Here is a tiny trained network, its code and every weight. The questions are about switching its units off for an input and a target symbol, where a switched-off unit gives its printed mean instead of its output.

import numpy as np


def w(rows, s, z=0):
    codes = np.array(rows[::2]) - 128.0
    scale = np.full(codes.shape[1], s)
    scale[-1] = z or s
    return codes * scale


def softmax(a):
    e = np.exp(a - a.max(-1, keepdims=True))
    return e / e.sum(-1, keepdims=True)


def log_softmax(a):
    a = a - a.max(-1, keepdims=True)
    return a - np.log(np.exp(a).sum(-1, keepdims=True))


def net(x, mask):
    ids = ['ΠΦαβεηξψ'.index(c) for c in x.split()]
    T = len(ids)
    res = E[ids] + P[:T]
    u = 0
    for l in range(3):
        r = res
        for j in range(2):
            rows = slice(2 * j, 2 * j + 2)
            q, k, v = (r @ M[l][rows].T for M in (Q, K, V))
            z = softmax(np.where(np.tri(T) > 0, q @ k.T / 2**0.5, -1e9)) @ v
            o = O[l][rows]
            res = res + np.where(mask[u + j], z, o[:, -1]) @ o[:, :-1]
        u += 2
    return log_softmax(res[-1] @ U[:, :-1].T + U[:, -1])


Q, K, V, O = {}, {}, {}, {}
E = w([
[94,145,123],'Π',
[101,131,151],'Φ',
[93,145,121],'α',
[114,133,141],'β',
[149,46,218],'ε',
[93,131,98],'η',
[182,148,160],'ξ',
[81,94,3],'ψ',
],0.02)
P = w([
[83,129,255],'0',
[84,230,106],'1',
[97,250,56],'2',
[95,249,46],'3',
[98,248,26],'4',
[100,232,42],'5',
[123,212,74],'6',
[133,192,121],'7',
[132,162,121],'8',
[156,140,154],'9',
[160,136,145],'10',
[153,137,150],'11',
],0.0051)
Q[0] = w([
[130,44,124],'L0H1',
[101,231,81],'L0H1',
[198,43,146],'L0H2',
[4,102,53],'L0H2',
],0.013)
K[0] = w([
[129,63,187],'L0H1',
[141,153,57],'L0H1',
[189,128,195],'L0H2',
[4,62,92],'L0H2',
],0.012)
V[0] = w([
[61,185,130],'L0H1',
[220,190,156],'L0H1',
[2,201,157],'L0H2',
[123,197,136],'L0H2',
],0.0095)
O[0] = w([
[123,120,212,247],'L0H1',
[76,132,104,74],'L0H1',
[202,2,131,253],'L0H2',
[173,79,148,194],'L0H2',
],0.0086,0.0039)
Q[1] = w([
[2,54,144],'L1H1',
[146,156,188],'L1H1',
[168,196,179],'L1H2',
[60,140,148],'L1H2',
],0.0088)
K[1] = w([
[53,76,213],'L1H1',
[175,179,169],'L1H1',
[156,228,106],'L1H2',
[255,136,146],'L1H2',
],0.0084)
V[1] = w([
[142,108,1],'L1H1',
[169,29,201],'L1H1',
[64,106,74],'L1H2',
[68,196,190],'L1H2',
],0.0075)
O[1] = w([
[70,206,152,46],'L1H1',
[142,179,91,253],'L1H1',
[1,215,222,64],'L1H2',
[146,176,62,110],'L1H2',
],0.0056,0.0049)
Q[2] = w([
[143,98,160],'L2H1',
[148,151,134],'L2H1',
[178,147,67],'L2H2',
[250,88,159],'L2H2',
],0.015)
K[2] = w([
[90,175,91],'L2H1',
[55,64,110],'L2H1',
[211,181,80],'L2H2',
[161,190,254],'L2H2',
],0.013)
V[2] = w([
[83,84,118],'L2H1',
[152,175,254],'L2H1',
[99,69,210],'L2H2',
[114,204,213],'L2H2',
],0.0096)
O[2] = w([
[7,66,134,44],'L2H1',
[248,35,167,91],'L2H1',
[123,21,133,25],'L2H2',
[163,130,54,1],'L2H2',
],0.013,0.00077)
U = w([
[114,146,139,48],'Π',
[121,159,129,4],'Φ',
[111,149,143,87],'α',
[117,150,129,86],'β',
[117,142,88,49],'ε',
[86,124,73,184],'η',
[192,167,6,206],'ξ',
[49,209,147,247],'ψ',
],0.011,0.0044)

Each question gives the input, a string of symbols that net reads in full, and the target symbol t.
The units are the heads (2 rows each of Q, K, V and O). Each row of codes is followed by its name. A weight is (code - 128) times the scale printed after its matrix; where a second scale follows, it is the last column's (O and U).
mask holds one flag per head, layer by layer. A switched-off head (its flag False) gives its mean, the last column of its rows in O, instead of its output. The means were averaged over made-up inputs and are rounded, as every weight is.
A unit's drop is (log p(t) with every unit on - log p(t) with that unit switched off) / (log p(t) with every unit on - log p(t) with every unit switched off).
The circuit of an input: a set's keep is (log p(t) with only the set's units on - log p(t) with every unit switched off) / (log p(t) with every unit on - log p(t) with every unit switched off). Starting from all 6 units, units are removed one at a time, each time the one whose removal leaves the highest keep (on an exact tie, the one counted first), for as long as the keep stays at least 0.8.
circuit, biggest first: the units of the circuit, biggest drop first
most important unit: the unit with the biggest drop
heads that matter: for each layer, one digit per head in row order, 1 if its drop is at least 0.15 and else 0, layers parted by /
drop of u: that unit's drop, to one decimal
input η ε Π ξ ξ ξ ξ α, target ξ: most important unit -> L0H2
input α α ξ Π ξ ε, target ξ: circuit, biggest first -> (L0H1; L2H1; L2H2)
input η ξ ε ε ε η Π ξ ε ψ ψ ε, target ψ: heads that matter -> 01 / 00 / 10
input β ε η α ξ β ξ Π, target ξ: heads that matter -> 01 / 00 / 11
input ψ η Φ Φ α ε ε α α α ξ β, target ξ: heads that matter -> 11 / 00 / 01
input ξ β α η β ψ Π η, target ψ: circuit, biggest first -> (L0H2; L2H2)
input α Φ β η ξ Φ Φ Φ η β ξ Φ, target ξ: heads that matter -> 01 / 10 / 11
input α ξ Φ Φ ψ β, target ψ: circuit, biggest first -> (L2H1; L1H2)
input η ξ ξ η β Π Π Φ α ψ, target ψ: heads that matter -> 01 / 00 / 01
input Φ α ξ Π η Φ ψ Π, target ψ: circuit, biggest first -> (L2H1; L0H2)
input ψ ξ ξ ψ Π Π η ξ, target ψ: drop of L1H1 -> -0.3
input α Π ξ Φ, target ξ: drop of L0H2 -> 0.5
input β η α ξ ξ β ξ ξ α, target ξ: drop of L0H2 -> 0.4
input ξ η Π ψ ξ α ξ ξ β, target ξ: drop of L2H2 -> 0.7
input Φ ψ Π η ψ ξ ψ α, target ψ: circuit, biggest first -> (L2H1)
